Each row is followed by its group and then its class within the group.
-0.29	0.19	-6.24	-4.64	1.01	0.38	0.39	5.87	-4.27	-0.91	0.14	-2.01	1.64	-0.25	-2.24	-0.20	-1.95	-1.66	-1.05	0.70	-1.19	1.28	-1.41	0.01	2.27	-4.18	0.37	0.31	0.31	1.89	-2.53	0.85	-2.26	-1.01	-1.40	2.49	0.30	-1.18	1.21	1.28	0.25	-3.10	-1.77	-1.24	-1.95	-0.68	-0.41	-1.88	4.52	0.51	0.04	-1.23	1.55	2.16	1.48	-0.28	-2.69 => j256/j698
0.43	1.36	-1.81	2.13	2.32	-2.81	-0.37	1.88	-3.70	-0.40	-1.66	5.45	3.65	-2.68	-5.33	-0.02	1.64	-3.65	-1.30	-0.90	-0.71	-1.03	2.14	2.04	-0.77	1.92	1.42	0.72	-1.10	-1.47	-1.01	-0.51	2.46	0.75	0.39	3.07	0.49	2.11	-0.20	0.14	-1.30	1.60	2.61	-2.60	-1.86	0.56	-3.16	1.33	0.60	2.84	1.17	-7.91	2.28	-1.48	0.88	2.82	4.10 => J308/j358
0.93	-0.72	-4.58	-0.97	2.61	2.28	-1.09	2.67	-1.42	-2.60	1.35	-3.99	0.06	1.23	-2.09	-0.23	-3.23	1.62	0.20	0.18	-3.55	2.58	0.42	-3.35	2.08	-3.24	4.93	-0.77	1.30	0.72	-3.22	0.58	-1.45	0.35	-0.14	1.79	-1.13	-0.34	2.58	-0.48	1.73	-0.21	-1.30	0.68	3.65	-0.87	0.09	-1.98	5.93	0.38	0.94	0.41	-1.43	-0.67	1.02	0.16	-1.57 => j256/j530
2.99	-1.49	-1.84	-2.68	1.16	-0.62	2.68	3.27	-2.04	-2.57	0.52	-3.13	2.71	0.80	-3.79	-1.04	-3.75	-0.01	0.65	-0.74	-0.11	1.87	-1.00	-0.06	2.78	-1.72	2.79	0.20	-1.29	2.15	-6.42	0.48	-0.28	-0.23	0.07	6.26	0.07	0.64	2.42	0.31	-0.21	-3.36	-0.03	-1.91	1.28	0.92	-0.98	-0.24	3.69	0.63	-3.45	-0.91	-1.29	0.18	0.47	0.31	-0.15 => j256/j530
0.92	0.24	2.31	-2.77	1.70	-1.13	-0.05	1.80	-0.84	1.22	0.70	2.13	5.03	0.98	-0.85	-1.08	1.44	-0.19	0.53	-1.08	0.54	-1.74	0.45	2.52	-0.67	-0.01	0.17	0.28	-2.14	-1.96	1.47	-0.11	-1.02	0.52	1.39	3.36	1.83	1.52	1.48	0.43	2.81	-2.54	-0.60	-0.36	1.82	-0.38	-1.25	1.10	2.11	-0.74	0.96	-0.07	2.43	-1.43	-1.52	-1.25	-1.51 => j592/j729
1.81	-0.50	-0.60	1.56	-1.16	4.77	0.50	-1.30	1.75	2.22	-0.77	-0.84	-4.08	-1.43	1.53	1.09	0.31	0.40	0.85	-3.65	-0.33	3.02	-2.08	-0.42	2.59	1.48	0.21	-0.99	1.11	2.28	1.25	0.65	1.34	-0.24	-0.44	-0.83	-0.19	-3.36	-1.35	-1.70	1.68	1.22	5.62	2.31	-3.70	0.91	-0.33	3.87	-3.15	1.67	-1.58	2.87	0.79	-0.60	1.55	0.90	-2.06 => j784/j661
2.29	1.94	-1.75	1.17	1.42	-1.22	0.19	2.27	-0.65	0.12	0.51	0.80	3.39	0.56	-3.43	0.50	-0.87	-1.68	-1.14	0.70	-0.86	1.20	3.14	1.83	1.17	1.34	2.89	0.04	-0.44	-0.20	0.53	-0.04	0.45	0.28	-0.55	1.36	-0.90	0.87	0.81	0.04	-0.73	-0.66	0.58	2.11	1.72	-0.07	-3.17	-1.96	2.55	1.92	0.80	-3.47	1.26	-0.81	-0.06	0.58	1.77 => J308/j358
-0.67	-0.16	0.48	0.28	0.30	2.03	-0.48	-0.55	0.66	-0.79	0.16	-0.12	-1.73	0.45	2.10	-0.34	-2.95	1.16	-0.29	-2.08	1.33	2.63	-1.79	-0.40	1.96	1.50	-2.28	0.09	0.97	0.90	-0.32	0.91	-0.74	-0.44	-0.31	0.38	-1.78	-1.86	-4.25	-1.88	1.40	-1.68	-1.66	0.17	-1.83	-0.77	1.94	0.83	-2.61	0.66	-1.39	2.58	1.31	0.20	-0.51	-0.27	-1.20 => j784/j661
0.10	-1.66	5.83	2.06	2.18	-0.91	1.24	2.46	-0.39	-2.08	-0.02	-1.57	4.08	2.20	-0.01	-0.13	-2.69	1.30	0.89	0.84	0.29	0.45	-0.57	2.41	0.58	1.59	0.58	-1.53	-2.48	-0.44	-2.18	-1.35	-2.05	-0.06	2.37	3.62	1.15	-0.20	2.06	0.23	3.93	-3.69	0.40	-1.22	6.44	0.11	-0.85	0.97	1.45	-1.81	-2.62	0.24	3.09	0.87	-1.88	-2.82	-1.49 => j592/j729
0.51	-2.62	-1.12	1.41	-0.42	2.40	-0.16	-2.88	-0.49	-0.25	-2.15	-1.79	-2.48	-0.36	1.93	0.27	-3.06	0.09	-1.08	-1.49	1.86	1.50	-0.69	-2.19	4.69	3.14	-1.93	-0.37	-0.93	2.84	-0.06	0.73	2.26	-0.84	-0.60	-1.75	-0.54	-0.14	-2.21	-1.53	-2.35	-1.34	0.60	-0.18	-2.00	-0.80	1.15	2.20	-4.71	1.53	-1.52	1.97	0.06	1.82	0.08	-1.94	-1.21 => j784/j664
-0.44	-0.81	2.77	1.58	0.14	2.19	2.22	-1.60	0.87	-1.37	-0.85	1.16	-3.20	0.66	1.22	-1.03	-3.95	-0.97	0.96	-3.20	1.79	0.95	-2.31	-1.03	0.38	1.28	-3.06	0.30	-0.80	0.18	-0.20	1.02	0.55	0.91	-1.56	0.90	2.72	-1.01	-1.68	-1.35	-0.94	1.05	-0.06	-1.89	-2.07	1.41	-0.80	1.63	-4.19	0.72	-1.62	3.86	-1.25	1.62	0.45	0.71	0.01 => j784/j664
-1.27	1.46	-7.02	-4.54	0.91	1.00	0.43	1.25	-2.31	0.18	1.78	0.71	-0.32	-1.22	-1.50	1.12	0.00	-2.17	1.04	-0.93	-2.51	1.29	0.03	0.97	0.34	-3.07	3.08	1.45	1.67	-0.21	-2.28	-0.35	-2.66	-1.22	0.02	2.32	-0.71	-1.46	0.57	0.92	0.65	-2.32	-0.65	2.40	1.86	-0.88	-2.46	-2.57	4.96	1.20	0.96	-3.80	1.58	-0.48	2.38	0.64	-1.60 => j256/j722
0.88	0.58	3.19	2.28	2.39	-0.50	1.41	0.22	0.07	3.02	0.46	-1.76	5.54	1.25	0.66	0.03	2.21	1.58	0.76	-0.59	-2.13	0.92	-0.20	0.91	1.11	2.88	0.59	-1.13	1.74	-0.44	-0.79	-1.73	0.91	-0.28	1.47	1.56	-1.60	-0.43	0.47	-0.58	3.56	-1.46	1.91	1.38	1.75	-0.12	1.20	2.09	1.79	-1.25	0.45	1.83	2.72	-1.27	-0.94	-0.99	-3.73 => j592/J13
